Below is a small trained network, with its code and all its weights. Each question gives an input and a class and asks what happens when units are switched off, that is, made to give their printed mean instead of their output.

import numpy as np


def w(rows, s, z=0):
    codes = np.array(rows[::2]) - 128.0
    scale = np.full(codes.shape[1], s)
    scale[-1] = z or s
    return codes * scale


def norm(h):
    return h / np.sqrt((h * h).mean(-1, keepdims=True) + 1e-5)


def f(y):
    return y / 2 * (1 + np.tanh(0.7978845608 * (y + 0.044715 * y**3)))


def log_softmax(a):
    a = a - a.max(-1, keepdims=True)
    return a - np.log(np.exp(a).sum(-1, keepdims=True))


def net(x, mask):
    res = np.array(x, float).reshape(1, 2) / 4 @ E
    u = 0
    for l in range(3):
        y = f(norm(res) @ A[l][:, :-1].T + A[l][:, -1])
        res = res + np.where(mask[u : u + 8], y, B[l][:, -1]) @ B[l][:, :-1]
        u += 8
    return log_softmax(norm(res)[-1] @ U[:, :-1].T + U[:, -1])


A, B = {}, {}
E = w([
[214,43,131,212,209,45,254],'x0',
[247,45,80,34,7,55,205],'x1',
],0.0049)
A[0] = w([
[133,139,138,134,122,123,133,1],'L0N0',
[128,140,89,124,170,157,138,114],'L0N1',
[37,45,84,58,168,130,148,68],'L0N2',
[41,6,228,155,88,57,65,105],'L0N3',
[137,135,112,136,155,139,158,116],'L0N4',
[141,146,43,85,172,183,143,88],'L0N5',
[136,145,178,158,93,104,119,128],'L0N6',
[139,147,147,157,132,133,116,122],'L0N7',
],0.012,0.006)
B[0] = w([
[249,241,179,252,149,108,104,7],'L0N0',
[158,133,119,96,136,132,129,176],'L0N1',
[147,144,133,146,140,131,130,42],'L0N2',
[132,147,106,125,118,117,144,101],'L0N3',
[108,127,170,140,87,117,92,206],'L0N4',
[114,123,156,154,108,124,139,83],'L0N5',
[125,128,120,132,126,125,125,129],'L0N6',
[152,148,107,106,120,139,148,202],'L0N7',
],0.017,0.0014)
A[1] = w([
[93,127,105,87,161,153,191,135],'L1N0',
[66,146,144,141,162,122,119,16],'L1N1',
[119,141,86,102,143,149,168,132],'L1N2',
[139,105,183,167,131,98,149,57],'L1N3',
[35,39,145,139,170,109,123,109],'L1N4',
[136,159,183,206,119,107,91,79],'L1N5',
[138,204,143,226,236,172,120,69],'L1N6',
[169,114,167,250,215,83,167,5],'L1N7',
],0.013,0.0019)
B[1] = w([
[152,116,130,163,140,161,129,198],'L1N0',
[150,106,79,116,51,109,140,184],'L1N1',
[138,127,131,154,171,95,116,159],'L1N2',
[97,120,148,139,114,146,112,163],'L1N3',
[163,143,125,159,161,137,109,254],'L1N4',
[208,123,91,124,50,179,82,125],'L1N5',
[202,146,38,8,123,126,154,214],'L1N6',
[10,67,241,205,115,86,146,201],'L1N7',
],0.015,0.009)
A[2] = w([
[2,224,186,115,94,179,33,5],'L2N0',
[172,104,86,73,107,78,253,58],'L2N1',
[190,216,143,206,162,157,133,33],'L2N2',
[170,170,87,97,159,147,201,144],'L2N3',
[68,151,182,170,123,166,71,82],'L2N4',
[180,119,128,144,159,157,88,110],'L2N5',
[80,112,148,117,143,143,116,133],'L2N6',
[66,129,172,157,125,153,134,126],'L2N7',
],0.013,0.0018)
B[2] = w([
[85,67,254,190,137,77,132,201],'L2N0',
[184,162,78,45,154,162,80,248],'L2N1',
[51,138,65,164,118,173,143,157],'L2N2',
[163,76,166,95,140,108,123,189],'L2N3',
[183,74,117,56,115,98,146,177],'L2N4',
[86,148,119,145,117,137,134,164],'L2N5',
[141,128,159,152,148,120,111,147],'L2N6',
[69,164,197,104,91,141,61,165],'L2N7',
],0.016,0.011)
U = w([
[203,128,62,20,144,136,109,192],'0',
[77,65,249,158,113,67,127,185],'1',
[51,157,34,214,137,179,167,155],'2',
[164,202,138,175,128,88,193,2],'3',
],0.012,0.0053)

Each question gives the input, the list of numbers given to net, and the class t.
The units are the neurons (one row each of A and B). Each row of codes is followed by its name. A weight is (code - 128) times the scale printed after its matrix; where a second scale follows, it is the last column's (A, B and U).
mask holds one flag per neuron, layer by layer. A switched-off neuron (its flag False) gives its mean, the last column of its row in B, instead of its output. The means were averaged over made-up inputs and are rounded, as every weight is.
A unit's drop is (log p(t) with every unit on - log p(t) with that unit switched off) / (log p(t) with every unit on - log p(t) with every unit switched off).
The circuit of an input: a set's keep is (log p(t) with only the set's units on - log p(t) with every unit switched off) / (log p(t) with every unit on - log p(t) with every unit switched off). Starting from the 12 units with the biggest drops (on a tie, the unit counted first), units are removed one at a time, each time the one whose removal leaves the highest keep (on an exact tie, the one counted first), for as long as the keep stays at least 0.8.
circuit, biggest first: the units of the circuit, biggest drop first
k most important neurons: the k neurons with the biggest drops, biggest first
k most important neurons of layer l: the k neurons of layer l with the biggest drops, biggest first
drop when u is switched off: that unit's drop, to one decimal
input [-8,7], class 1: circuit, biggest first	[L1N6]
input [5,4], class 1: 3 most important neurons	[L1N6, L0N7, L2N1]
input [5,-5], class 0: 4 most important neurons	[L1N6, L1N1, L0N7, L2N1]
input [-2,3], class 2: 3 most important neurons of layer 1	[L1N7, L1N6, L1N1]
input [-7,5], class 1: 2 most important neurons	[L1N6, L1N1]
input [3,3], class 2: 3 most important neurons	[L1N7, L1N6, L0N7]
input [3,-1], class 2: 2 most important neurons	[L1N4, L1N7]
input [-4,2], class 1: 2 most important neurons	[L1N6, L1N1]
input [1,-2], class 2: 2 most important neurons	[L1N6, L1N7]
input [2,0], class 2: 2 most important neurons	[L1N4, L1N7]
input [4,2], class 1: 2 most important neurons	[L2N1, L1N6]
input [-8,-7], class 1: 3 most important neurons	[L2N0, L2N1, L2N4]
input [-4,-2], class 1: drop when L1N6 is switched off	4.3
input [-1,2], class 2: drop when L1N6 is switched off	0.4
input [0,2], class 2: drop when L1N6 is switched off	0.3
input [-7,-2], class 1: drop when L1N6 is switched off	0.3
